Below are the code and all the weights of a small trained network. Each question names an input and a class and asks about switching units off, where a switched-off unit gives its printed mean instead of its output.

import numpy as np


def w(rows, s, z=0):
    codes = np.array(rows[::2]) - 128.0
    scale = np.full(codes.shape[1], s)
    scale[-1] = z or s
    return codes * scale


def f(y):
    return np.maximum(y, 0)


def log_softmax(a):
    a = a - a.max(-1, keepdims=True)
    return a - np.log(np.exp(a).sum(-1, keepdims=True))


def net(x, mask):
    res = np.array(x, float).reshape(1, 5) / 4 @ E
    y = f(res @ A[0][:, :-1].T + A[0][:, -1])
    res = res + np.where(mask, y, B[0][:, -1]) @ B[0][:, :-1]
    return log_softmax(res[-1] @ U[:, :-1].T + U[:, -1])


A, B = {}, {}
E = w([
[190,96,49,69],'x0',
[132,123,133,119],'x1',
[122,128,123,136],'x2',
[214,240,138,160],'x3',
[1,229,81,73],'x4',
],0.0077)
A[0] = w([
[168,131,153,137,115],'neuron 0',
[141,66,123,82,252],'neuron 1',
[128,91,188,164,119],'neuron 2',
[254,135,112,82,103],'neuron 3',
[117,41,117,133,244],'neuron 4',
[123,188,111,91,115],'neuron 5',
[125,121,209,165,135],'neuron 6',
[140,96,112,150,139],'neuron 7',
[129,211,127,116,50],'neuron 8',
[60,171,152,125,117],'neuron 9',
[55,103,46,91,159],'neuron 10',
[134,89,151,158,100],'neuron 11',
[89,111,185,116,169],'neuron 12',
[79,145,185,97,105],'neuron 13',
[168,143,147,178,138],'neuron 14',
[120,197,80,133,109],'neuron 15',
[147,168,73,137,66],'neuron 16',
],0.015,0.0031)
B[0] = w([
[173,167,124,176,177],'neuron 0',
[40,87,75,49,223],'neuron 1',
[154,100,218,138,192],'neuron 2',
[222,126,50,170,252],'neuron 3',
[82,117,146,51,237],'neuron 4',
[33,29,134,40,192],'neuron 5',
[135,70,170,154,194],'neuron 6',
[186,62,107,53,167],'neuron 7',
[111,47,159,78,192],'neuron 8',
[119,84,215,194,207],'neuron 9',
[58,254,87,139,254],'neuron 10',
[152,57,186,41,174],'neuron 11',
[139,147,161,231,183],'neuron 12',
[81,90,174,207,179],'neuron 13',
[237,167,102,184,196],'neuron 14',
[106,50,109,69,198],'neuron 15',
[167,48,55,98,172],'neuron 16',
],0.007,0.009)
U = w([
[70,96,213,70,231],'0',
[98,73,2,29,165],'1',
[189,173,98,188,232],'2',
[203,157,14,158,3],'3',
[19,180,170,166,36],'4',
[38,203,78,17,84],'5',
],0.0082,0.0042)

Each question gives the input, the list of numbers given to net, and the class t.
The units are the neurons (one row each of A and B). Each row of codes is followed by its name. A weight is (code - 128) times the scale printed after its matrix; where a second scale follows, it is the last column's (A, B and U).
mask holds one flag per neuron, in row order. A switched-off neuron (its flag False) gives its mean, the last column of its row in B, instead of its output. The means were averaged over made-up inputs and are rounded, as every weight is.
A unit's drop is (log p(t) with every unit on - log p(t) with that unit switched off) / (log p(t) with every unit on - log p(t) with every unit switched off).
The circuit of an input: a set's keep is (log p(t) with only the set's units on - log p(t) with every unit switched off) / (log p(t) with every unit on - log p(t) with every unit switched off). Starting from the 12 units with the biggest drops (on a tie, the unit counted first), units are removed one at a time, each time the one whose removal leaves the highest keep (on an exact tie, the one counted first), for as long as the keep stays at least 0.8.
units of the circuit, in order: the units of the circuit, biggest drop first
top k neurons: the k neurons with the biggest drops, biggest first
drop of u: that unit's drop, to one decimal
input [6,0,1,5,0], class 3: units of the circuit, in order : (neuron 3)
input [-2,-2,-3,-2,7], class 4: top 2 neurons : (neuron 10; neuron 9)
input [-4,8,0,2,-7], class 2: units of the circuit, in order : (neuron 14; neuron 5)
input [-8,-6,-6,-7,2], class 4: units of the circuit, in order : (neuron 12; neuron 10; neuron 13)
input [0,-8,8,5,5], class 0: top 4 neurons : (neuron 9; neuron 3; neuron 1; neuron 8)
input [7,4,5,1,-4], class 3: top 3 neurons : (neuron 3; neuron 5; neuron 15)
input [6,-4,8,5,0], class 3: top 3 neurons : (neuron 3; neuron 1; neuron 4)
input [-2,1,4,6,6], class 0: top 2 neurons : (neuron 9; neuron 3)
input [8,4,6,-1,5], class 5: top 2 neurons : (neuron 10; neuron 3)
input [-5,-2,3,1,-4], class 2: top 3 neurons : (neuron 14; neuron 5; neuron 1)
input [3,-6,-6,-5,5], class 5: drop of neuron 10 : 0.4
input [-3,-3,2,-6,8], class 4: drop of neuron 11 : 0.0
input [-3,-2,0,-1,4], class 4: drop of neuron 11 : 0.1
